Below is a small trained network, with its code and all its weights. Each question gives an input and a class and asks what happens when units are switched off, that is, made to give their printed mean instead of their output.

import numpy as np


def w(rows, s, z=0):
    codes = np.array(rows[::2]) - 128.0
    scale = np.full(codes.shape[1], s)
    scale[-1] = z or s
    return codes * scale


def norm(h):
    return h / np.sqrt((h * h).mean(-1, keepdims=True) + 1e-5)


def f(y):
    return np.maximum(y, 0)


def log_softmax(a):
    a = a - a.max(-1, keepdims=True)
    return a - np.log(np.exp(a).sum(-1, keepdims=True))


def net(x, mask):
    res = np.array(x, float).reshape(1, 3) / 4 @ E
    u = 0
    for l in range(2):
        y = f(norm(res) @ A[l][:, :-1].T + A[l][:, -1])
        res = res + np.where(mask[u : u + 10], y, B[l][:, -1]) @ B[l][:, :-1]
        u += 10
    return log_softmax(norm(res)[-1] @ U[:, :-1].T + U[:, -1])


A, B = {}, {}
E = w([
[160,73,121,56,3,108,161,43,102],'x0',
[131,160,149,162,173,77,157,78,60],'x1',
[197,137,129,139,102,62,171,220,21],'x2',
],0.0039)
A[0] = w([
[149,91,87,113,57,161,147,137,140,89],'0.n1',
[167,134,160,112,81,89,185,139,59,73],'0.n2',
[148,91,81,101,57,193,85,146,178,162],'0.n3',
[93,107,129,124,181,168,83,155,150,127],'0.n4',
[172,178,110,103,125,77,145,146,75,3],'0.n5',
[135,106,157,102,114,128,135,131,87,70],'0.n6',
[134,125,132,107,99,123,151,98,59,101],'0.n7',
[100,125,159,140,132,90,163,80,45,110],'0.n8',
[101,119,118,114,91,146,171,2,128,135],'0.n9',
[141,163,121,144,155,144,130,177,89,110],'0.n10',
],0.0065,0.0028)
B[0] = w([
[199,57,90,31,101,49,88,187,193,193],'0.n1',
[226,239,112,205,83,81,144,120,209,230],'0.n2',
[145,90,66,108,203,53,206,25,31,241],'0.n3',
[157,193,157,149,81,120,62,101,145,217],'0.n4',
[184,16,220,169,87,152,189,175,134,189],'0.n5',
[97,114,142,122,196,178,68,179,132,157],'0.n6',
[38,138,107,137,178,109,63,118,2,195],'0.n7',
[57,101,227,45,195,136,59,135,88,216],'0.n8',
[74,186,114,127,117,237,234,196,203,253],'0.n9',
[146,192,122,95,18,159,161,120,112,204],'0.n10',
],0.0039,0.005)
A[1] = w([
[96,134,149,95,147,164,227,69,144,65],'1.n1',
[110,99,149,144,91,99,178,243,2,166],'1.n2',
[141,21,32,58,145,100,161,109,82,109],'1.n3',
[91,114,180,79,38,41,47,108,67,203],'1.n4',
[183,107,122,98,122,21,63,84,74,96],'1.n5',
[98,33,102,117,88,127,157,139,132,2],'1.n6',
[66,135,131,125,151,200,122,7,162,63],'1.n7',
[61,102,100,149,164,108,105,74,197,73],'1.n8',
[136,151,181,226,212,149,112,129,126,208],'1.n9',
[15,111,120,85,144,176,237,71,108,94],'1.n10',
],0.0052,0.002)
B[1] = w([
[93,171,115,103,103,160,152,167,92,199],'1.n1',
[78,69,156,119,182,122,114,26,135,255],'1.n2',
[164,116,74,151,122,133,110,108,209,211],'1.n3',
[103,147,144,168,208,132,42,189,96,191],'1.n4',
[89,142,92,132,153,126,61,130,109,192],'1.n5',
[137,99,150,203,119,93,160,88,219,150],'1.n6',
[101,102,172,121,218,84,114,167,1,231],'1.n7',
[177,81,163,160,130,84,121,138,46,184],'1.n8',
[143,114,117,90,48,107,108,113,163,245],'1.n9',
[97,171,109,124,102,228,187,173,105,229],'1.n10',
],0.0061,0.0051)
U = w([
[135,114,59,77,65,184,213,113,228,32],'0',
[125,127,204,140,167,77,45,119,85,254],'1',
[153,247,120,158,60,152,84,159,210,51],'2',
[68,177,111,94,151,204,178,156,54,164],'3',
[181,87,20,110,138,76,93,104,167,101],'4',
[190,105,169,166,91,112,214,131,136,17],'5',
],0.012,0.0017)

Each question gives the input, the list of numbers given to net, and the class t.
The units are the neurons (one row each of A and B). Each row of codes is followed by its name. A weight is (code - 128) times the scale printed after its matrix; where a second scale follows, it is the last column's (A, B and U).
mask holds one flag per neuron, layer by layer. A switched-off neuron (its flag False) gives its mean, the last column of its row in B, instead of its output. The means were averaged over made-up inputs and are rounded, as every weight is.
A unit's drop is (log p(t) with every unit on - log p(t) with that unit switched off) / (log p(t) with every unit on - log p(t) with every unit switched off).
The circuit of an input: a set's keep is (log p(t) with only the set's units on - log p(t) with every unit switched off) / (log p(t) with every unit on - log p(t) with every unit switched off). Starting from the 12 units with the biggest drops (on a tie, the unit counted first), units are removed one at a time, each time the one whose removal leaves the highest keep (on an exact tie, the one counted first), for as long as the keep stays at least 0.8.
units of the circuit, in order: the units of the circuit, biggest drop first
k most important neurons: the k neurons with the biggest drops, biggest first
top k neurons in layer l: the k neurons of layer l with the biggest drops, biggest first
drop of u: that unit's drop, to one decimal
input [-5,1,8], class 5: units of the circuit, in order : [0.n5 1.n7 1.n4]
input [6,-6,2], class 4: units of the circuit, in order : [0.n1 0.n3]
input [-3,-1,-2], class 1: units of the circuit, in order : [0.n9]
input [-8,1,3], class 2: units of the circuit, in order : [1.n7 1.n9]
input [1,-2,4], class 1: top 2 neurons in layer 0 : [0.n9 0.n7]
input [-7,-3,-3], class 2: units of the circuit, in order : [1.n2 0.n4]
input [-4,-8,2], class 4: 3 most important neurons : [0.n3 0.n9 0.n2]
input [-3,0,6], class 5: units of the circuit, in order : [0.n5 1.n7]
input [-2,-6,6], class 4: top 3 neurons in layer 0 : [0.n9 0.n8 0.n4]
input [-4,-1,6], class 5: top 2 neurons in layer 0 : [0.n8 0.n7]
input [-8,5,-3], class 2: 2 most important neurons : [0.n3 1.n2]
input [5,7,1], class 3: 4 most important neurons : [0.n9 0.n4 1.n10 0.n1]
input [-5,-5,-8], class 1: 2 most important neurons : [0.n9 0.n4]
input [-7,-7,-1], class 2: top 2 neurons in layer 0 : [0.n4 0.n8]
input [-5,1,-2], class 2: 3 most important neurons : [0.n3 1.n2 0.n8]
input [7,-3,2], class 4: 2 most important neurons : [0.n1 0.n7]
input [-2,-5,8], class 5: top neuron in layer 0 : [0.n8]
input [-3,-7,1], class 4: 2 most important neurons : [0.n3 0.n9]
input [5,-2,3], class 4: top 2 neurons in layer 1 : [1.n3 1.n7]
input [6,-1,4], class 4: most important neuron : [0.n1]
input [-4,-6,-7], class 1: 2 most important neurons : [0.n9 0.n4]
input [0,7,-2], class 3: 2 most important neurons : [0.n9 1.n10]
input [-1,-6,4], class 4: drop of 0.n9 : 0.1
input [8,5,-7], class 3: drop of 1.n7 : 0.1
input [6,5,-2], class 3: drop of 0.n9 : 0.7
input [-3,-5,-6], class 1: drop of 0.n9 : 0.6
input [-5,-3,-3], class 1: most important neuron : [0.n2]
